Below is a small trained network, with its code and all its weights. Each question gives an input and a target symbol and asks what happens when units are switched off, that is, made to give their printed mean instead of their output.

import numpy as np


def w(rows, s, z=0):
    codes = np.array(rows[::2]) - 128.0
    scale = np.full(codes.shape[1], s)
    scale[-1] = z or s
    return codes * scale


def f(y):
    return np.maximum(y, 0)


def softmax(a):
    e = np.exp(a - a.max(-1, keepdims=True))
    return e / e.sum(-1, keepdims=True)


def log_softmax(a):
    a = a - a.max(-1, keepdims=True)
    return a - np.log(np.exp(a).sum(-1, keepdims=True))


def net(x, mask):
    ids = ['ΔΛΣΦβγεζημξπτψω'.index(c) for c in x.split()]
    T = len(ids)
    res = E[ids] + P[:T]
    u = 0
    for l in range(2):
        q, k, v = (res @ M[l].T for M in (Q, K, V))
        z = softmax(np.where(np.tri(T) > 0, q @ k.T / 3**0.5, -1e9)) @ v
        res = res + np.where(mask[u], z, O[l][:, -1]) @ O[l][:, :-1]
        u += 1
        y = f(res @ A[l][:, :-1].T + A[l][:, -1])
        res = res + np.where(mask[u : u + 12], y, B[l][:, -1]) @ B[l][:, :-1]
        u += 12
    return log_softmax(res[-1] @ U[:, :-1].T + U[:, -1])


Q, K, V, O, A, B = {}, {}, {}, {}, {}, {}
E = w([
[196,193,118,61,111,110,127],'Δ',
[198,195,134,64,109,121,120],'Λ',
[68,97,65,55,29,54,146],'Σ',
[129,84,32,60,141,170,189],'Φ',
[101,46,182,1,159,148,107],'β',
[173,252,157,73,118,64,142],'γ',
[223,223,172,34,122,114,98],'ε',
[89,45,186,182,121,120,143],'ζ',
[145,181,120,197,84,186,188],'η',
[202,192,94,161,148,66,134],'μ',
[40,199,99,123,133,214,191],'ξ',
[233,99,124,136,186,46,117],'π',
[62,135,161,192,140,46,13],'τ',
[209,73,192,177,117,215,26],'ψ',
[114,184,195,98,177,137,211],'ω',
],0.0096)
P = w([
[136,109,130,83,31,86,137],'0',
[156,113,139,89,50,96,139],'1',
[165,127,140,102,69,101,137],'2',
[163,139,138,112,90,107,137],'3',
[161,142,137,120,111,115,135],'4',
[158,153,138,132,133,121,134],'5',
[155,161,140,139,154,130,132],'6',
[150,168,134,147,174,138,132],'7',
[149,171,134,156,197,146,128],'8',
[139,184,131,169,219,153,129],'9',
[133,186,133,171,235,157,126],'10',
[125,192,131,178,254,165,125],'11',
],0.0075)
Q[0] = w([
[227,201,236,201,137,64,89],'0.h1',
[233,180,149,17,247,20,145],'0.h1',
[163,247,149,107,133,118,208],'0.h1',
],0.011)
K[0] = w([
[123,128,177,203,159,157,124],'0.h1',
[131,151,169,131,247,149,117],'0.h1',
[119,159,91,175,204,161,159],'0.h1',
],0.016)
V[0] = w([
[65,184,189,62,151,135,192],'0.h1',
[113,126,59,152,60,253,132],'0.h1',
[194,131,191,49,70,147,82],'0.h1',
],0.0069)
O[0] = w([
[132,73,175,169,116,162,255,191],'0.h1',
[72,131,32,189,86,194,84,64],'0.h1',
[24,101,154,85,187,132,128,255],'0.h1',
],0.0073,0.0028)
A[0] = w([
[166,139,111,184,231,125,115,254],'0.n1',
[117,194,105,147,116,103,116,175],'0.n2',
[74,102,77,93,77,29,153,100],'0.n3',
[36,25,172,160,78,140,116,177],'0.n4',
[78,127,108,110,133,164,210,82],'0.n5',
[116,218,79,60,135,140,119,185],'0.n6',
[96,82,61,48,108,143,173,92],'0.n7',
[198,150,148,107,58,102,164,123],'0.n8',
[23,95,116,184,120,48,84,143],'0.n9',
[152,150,104,98,133,36,29,155],'0.n10',
[233,203,94,113,29,117,110,124],'0.n11',
[255,109,169,120,63,132,138,129],'0.n12',
],0.0079,0.005)
B[0] = w([
[135,169,135,142,237,159,99,254],'0.n1',
[116,197,119,139,118,138,113,169],'0.n2',
[96,98,57,136,72,37,124,159],'0.n3',
[135,77,254,91,108,114,140,204],'0.n4',
[199,129,70,132,126,180,71,171],'0.n5',
[168,197,135,83,110,168,126,211],'0.n6',
[115,157,56,45,111,128,127,172],'0.n7',
[148,130,155,149,94,72,198,180],'0.n8',
[118,77,148,179,88,68,160,164],'0.n9',
[165,121,114,121,128,73,35,188],'0.n10',
[197,198,122,175,74,96,151,179],'0.n11',
[225,103,233,177,87,155,175,182],'0.n12',
],0.008,0.0057)
Q[1] = w([
[55,53,122,63,159,151,115],'1.h1',
[146,156,251,149,144,135,106],'1.h1',
[143,155,114,56,154,194,195],'1.h1',
],0.012)
K[1] = w([
[125,118,151,2,35,126,167],'1.h1',
[104,125,216,190,175,157,113],'1.h1',
[104,184,84,42,212,210,219],'1.h1',
],0.0087)
V[1] = w([
[69,212,132,170,34,135,201],'1.h1',
[90,2,172,107,57,118,154],'1.h1',
[178,106,188,86,213,206,208],'1.h1',
],0.0056)
O[1] = w([
[23,254,192,125,136,154,95,67],'1.h1',
[185,184,61,123,230,200,160,113],'1.h1',
[131,118,74,41,57,123,160,252],'1.h1',
],0.0068,0.004)
A[1] = w([
[108,133,134,252,71,175,162,87],'1.n1',
[163,36,119,173,212,133,134,129],'1.n2',
[164,93,79,61,17,42,132,91],'1.n3',
[147,107,194,187,68,101,158,88],'1.n4',
[149,74,162,141,2,117,79,135],'1.n5',
[102,93,157,152,52,42,202,231],'1.n6',
[117,145,94,64,53,80,21,107],'1.n7',
[157,65,201,121,110,43,202,2],'1.n8',
[140,154,106,128,154,180,29,138],'1.n9',
[139,33,157,143,81,181,236,209],'1.n10',
[84,124,190,48,88,51,94,95],'1.n11',
[121,98,61,39,83,195,140,134],'1.n12',
],0.0084,0.0035)
B[1] = w([
[205,113,66,131,164,16,161,154],'1.n1',
[109,177,76,103,32,114,149,226],'1.n2',
[159,96,73,81,205,67,86,250],'1.n3',
[109,121,152,243,128,170,120,216],'1.n4',
[165,33,161,147,16,47,105,196],'1.n5',
[31,67,43,177,129,128,239,237],'1.n6',
[97,180,54,180,120,147,29,199],'1.n7',
[116,117,182,171,255,206,146,255],'1.n8',
[80,102,133,98,145,191,212,166],'1.n9',
[123,141,31,133,112,214,42,247],'1.n10',
[33,97,225,37,104,110,126,204],'1.n11',
[110,171,204,226,145,117,93,227],'1.n12',
],0.0081,0.0068)
U = w([
[177,172,18,140,153,114,20,96],'Δ',
[44,109,16,64,99,73,169,151],'Λ',
[63,87,206,190,127,121,66,86],'Σ',
[122,123,131,105,121,124,131,117],'Φ',
[164,77,120,86,2,160,95,252],'β',
[154,152,77,177,44,92,211,122],'γ',
[101,122,130,74,104,109,138,138],'ε',
[195,159,190,185,188,149,98,2],'ζ',
[76,71,76,203,178,202,176,119],'η',
[97,92,233,32,198,153,92,188],'μ',
[70,226,188,134,40,206,76,100],'ξ',
[216,192,121,61,126,103,195,131],'π',
[128,134,129,89,134,120,154,200],'τ',
[179,53,108,128,179,76,139,107],'ψ',
[93,124,186,84,153,103,220,132],'ω',
],0.0072,0.0038)

Each question gives the input, a string of symbols that net reads in full, and the target symbol t.
The units are the heads (3 rows each of Q, K, V and O) and the neurons (one row each of A and B). Each row of codes is followed by its name. A weight is (code - 128) times the scale printed after its matrix; where a second scale follows, it is the last column's (O, A, B and U).
mask holds one flag per unit, layer by layer, with each layer's heads first. A switched-off unit (its flag False) gives its mean, the last column of its rows in O or B, instead of its output. The means were averaged over made-up inputs and are rounded, as every weight is.
A unit's drop is (log p(t) with every unit on - log p(t) with that unit switched off) / (log p(t) with every unit on - log p(t) with every unit switched off).
The circuit of an input: a set's keep is (log p(t) with only the set's units on - log p(t) with every unit switched off) / (log p(t) with every unit on - log p(t) with every unit switched off). Starting from the 12 units with the biggest drops (on a tie, the unit counted first), units are removed one at a time, each time the one whose removal leaves the highest keep (on an exact tie, the one counted first), for as long as the keep stays at least 0.8.
units of the circuit, in order: the units of the circuit, biggest drop first
k most important neurons: the k neurons with the biggest drops, biggest first
k most important neurons of layer l: the k neurons of layer l with the biggest drops, biggest first
input Φ Φ β Δ Φ ω ψ β Φ μ τ μ, target ζ: 2 most important neurons : [0.n12; 1.n6]
input μ γ ψ τ Δ Δ Φ ψ Δ, target Δ: units of the circuit, in order : [0.h1; 1.n7; 0.n10]
input ζ Σ μ π ε ψ ξ π π Δ γ, target ψ: 3 most important neurons : [0.n1; 1.n3; 0.n10]
input Φ Δ Λ β β ω Δ Φ η, target γ: units of the circuit, in order : [0.h1; 1.n1; 1.n8; 1.n3]
input π ξ Σ Δ, target γ: most important neuron of layer 0 : [0.n3]
input τ ξ Φ Φ η π, target ψ: 3 most important neurons of layer 0 : [0.n1; 0.n12; 0.n10]
input ξ μ μ β ψ γ, target Δ: units of the circuit, in order : [0.h1; 1.n7; 0.n10]
input ε τ β, target μ: units of the circuit, in order : [0.h1; 1.n11]
input Δ ζ μ ζ ξ η ζ Δ, target ξ: units of the circuit, in order : [1.h1; 0.n4; 1.n3; 0.h1]
input ζ Σ ξ γ γ, target γ: units of the circuit, in order : [0.h1; 0.n11; 1.n6; 0.n8]
input ξ ψ ω τ γ η ε, target ξ: 2 most important neurons of layer 0 : [0.n6; 0.n4]
input ψ τ ξ Φ ψ Λ, target Δ: units of the circuit, in order : [0.h1; 1.n7; 0.n10]
input τ ε Δ ψ β τ ζ Δ ε, target π: 2 most important neurons of layer 0 : [0.n6; 0.n9]
input ξ ω Σ Λ, target η: most important neuron of layer 1 : [1.n6]
input μ ζ Δ γ ω Φ π Φ ξ, target ξ: 3 most important neurons : [0.n6; 1.n3; 1.n6]
input ζ Σ ζ ω τ ψ τ η γ ω β π, target η: 4 most important neurons : [1.n8; 1.n6; 0.n12; 1.n10]
input η γ ζ γ Δ ξ ψ, target β: 2 most important neurons of layer 0 : [0.n12; 0.n1]
input ξ τ ψ, target β: 4 most important neurons of layer 1 : [1.n2; 1.n8; 1.n5; 1.n12]
input ζ Δ π, target ψ: 3 most important neurons : [1.n3; 0.n12; 0.n10]
input Λ β ζ Δ ξ Δ τ Φ ω Λ, target η: most important neuron of layer 0 : [0.n12]
input β Φ η, target γ: 3 most important neurons : [1.n1; 0.n11; 1.n8]
input Φ μ ε ω η Δ, target η: 3 most important neurons of layer 1 : [1.n6; 1.n4; 1.n8]
input Δ ξ τ γ, target ζ: 2 most important neurons of layer 1 : [1.n4; 1.n2]
input Σ γ π Δ Φ Δ π ψ ξ Δ ω ε, target η: 2 most important neurons of layer 0 : [0.n12; 0.n8]
input ξ Δ ψ γ ε ω Δ ζ ψ Δ Δ, target Δ: 3 most important neurons of layer 0 : [0.n10; 0.n4; 0.n11]
input ξ Φ ω β τ ζ ζ Φ β ζ Δ γ, target π: 2 most important neurons : [0.n6; 0.n4]
input Δ ζ ω Λ ω ζ Δ, target η: 4 most important neurons of layer 0 : [0.n12; 0.n8; 0.n5; 0.n10]
input ζ Φ Δ τ Φ ε, target ζ: most important neuron : [0.n12]
